Here is a tiny trained network, its code and every weight. The questions are about switching its units off for an input and a class, where a switched-off unit gives its printed mean instead of its output.

import numpy as np


def w(rows, s, z=0):
    codes = np.array(rows[::2]) - 128.0
    scale = np.full(codes.shape[1], s)
    scale[-1] = z or s
    return codes * scale


def f(y):
    return np.maximum(y, 0)


def log_softmax(a):
    a = a - a.max(-1, keepdims=True)
    return a - np.log(np.exp(a).sum(-1, keepdims=True))


def net(x, mask):
    res = np.array(x, float).reshape(1, 4) / 4 @ E
    y = f(res @ A[0][:, :-1].T + A[0][:, -1])
    res = res + np.where(mask, y, B[0][:, -1]) @ B[0][:, :-1]
    return log_softmax(res[-1] @ U[:, :-1].T + U[:, -1])


A, B = {}, {}
E = w([
[139,145,219,29,219,124,89,159,20,111,149],'x0',
[240,81,106,137,65,70,60,193,193,88,164],'x1',
[197,79,136,129,168,197,220,52,6,190,213],'x2',
[74,174,229,124,147,106,133,109,201,176,160],'x3',
],0.011)
A[0] = w([
[142,121,43,151,52,111,69,124,161,31,36,50],'neuron 0',
[190,64,65,156,93,150,172,134,4,79,146,146],'neuron 1',
[34,134,86,177,88,150,153,70,177,154,74,119],'neuron 2',
[237,88,80,97,101,103,60,96,153,113,106,232],'neuron 3',
[166,55,238,135,158,200,172,2,198,204,205,253],'neuron 4',
[76,155,175,6,181,199,105,35,87,135,123,162],'neuron 5',
],0.0081,0.0045)
B[0] = w([
[150,127,150,76,122,126,169,175,23,140,248,228],'neuron 0',
[220,110,7,173,96,177,165,81,175,134,129,230],'neuron 1',
[115,104,93,172,100,232,198,76,226,144,88,202],'neuron 2',
[81,56,127,78,111,115,112,146,200,151,164,226],'neuron 3',
[97,83,175,53,105,91,130,122,74,111,74,251],'neuron 4',
[52,191,169,149,226,103,137,116,138,209,123,223],'neuron 5',
],0.011,0.016)
U = w([
[217,73,49,185,86,193,92,79,150,67,119,14],'0',
[27,147,163,169,220,145,115,142,215,183,77,138],'1',
[123,123,148,157,172,155,208,96,19,202,183,103],'2',
[114,97,215,113,97,16,2,232,186,57,162,254],'3',
],0.0092,0.0034)

Each question gives the input, the list of numbers given to net, and the class t.
The units are the neurons (one row each of A and B). Each row of codes is followed by its name. A weight is (code - 128) times the scale printed after its matrix; where a second scale follows, it is the last column's (A, B and U).
mask holds one flag per neuron, in row order. A switched-off neuron (its flag False) gives its mean, the last column of its row in B, instead of its output. The means were averaged over made-up inputs and are rounded, as every weight is.
A unit's drop is (log p(t) with every unit on - log p(t) with that unit switched off) / (log p(t) with every unit on - log p(t) with every unit switched off).
The circuit of an input: a set's keep is (log p(t) with only the set's units on - log p(t) with every unit switched off) / (log p(t) with every unit on - log p(t) with every unit switched off). Starting from all 6 units, units are removed one at a time, each time the one whose removal leaves the highest keep (on an exact tie, the one counted first), for as long as the keep stays at least 0.8.
circuit, biggest first: the units of the circuit, biggest drop first
k most important neurons: the k neurons with the biggest drops, biggest first
drop of u: that unit's drop, to one decimal
input [4,-2,-6,-4], class 3: circuit, biggest first : neuron 2
input [-1,-3,-1,-3], class 0: 2 most important neurons : neuron 5; neuron 0
input [-7,2,5,6], class 1: 2 most important neurons : neuron 0; neuron 1
input [-3,-2,2,3], class 1: 3 most important neurons : neuron 0; neuron 1; neuron 2
input [7,2,-3,5], class 1: 2 most important neurons : neuron 5; neuron 0
input [-6,3,-6,5], class 0: 3 most important neurons : neuron 2; neuron 5; neuron 4
input [-8,-1,5,7], class 1: 3 most important neurons : neuron 0; neuron 1; neuron 2
input [-2,4,0,-1], class 3: 3 most important neurons : neuron 2; neuron 1; neuron 3
input [-6,0,-8,2], class 0: 2 most important neurons : neuron 2; neuron 5
input [-8,-6,3,5], class 1: 2 most important neurons : neuron 0; neuron 2
input [-8,7,0,3], class 3: 3 most important neurons : neuron 1; neuron 3; neuron 0
input [-4,3,-2,4], class 3: 3 most important neurons : neuron 1; neuron 5; neuron 0
input [2,-2,2,-8], class 0: drop of neuron 5 : 0.0
input [8,-8,-1,-7], class 1: circuit, biggest first : neuron 5
input [6,7,6,8], class 3: drop of neuron 0 : 0.1
input [-6,-7,4,7], class 1: drop of neuron 0 : 0.1
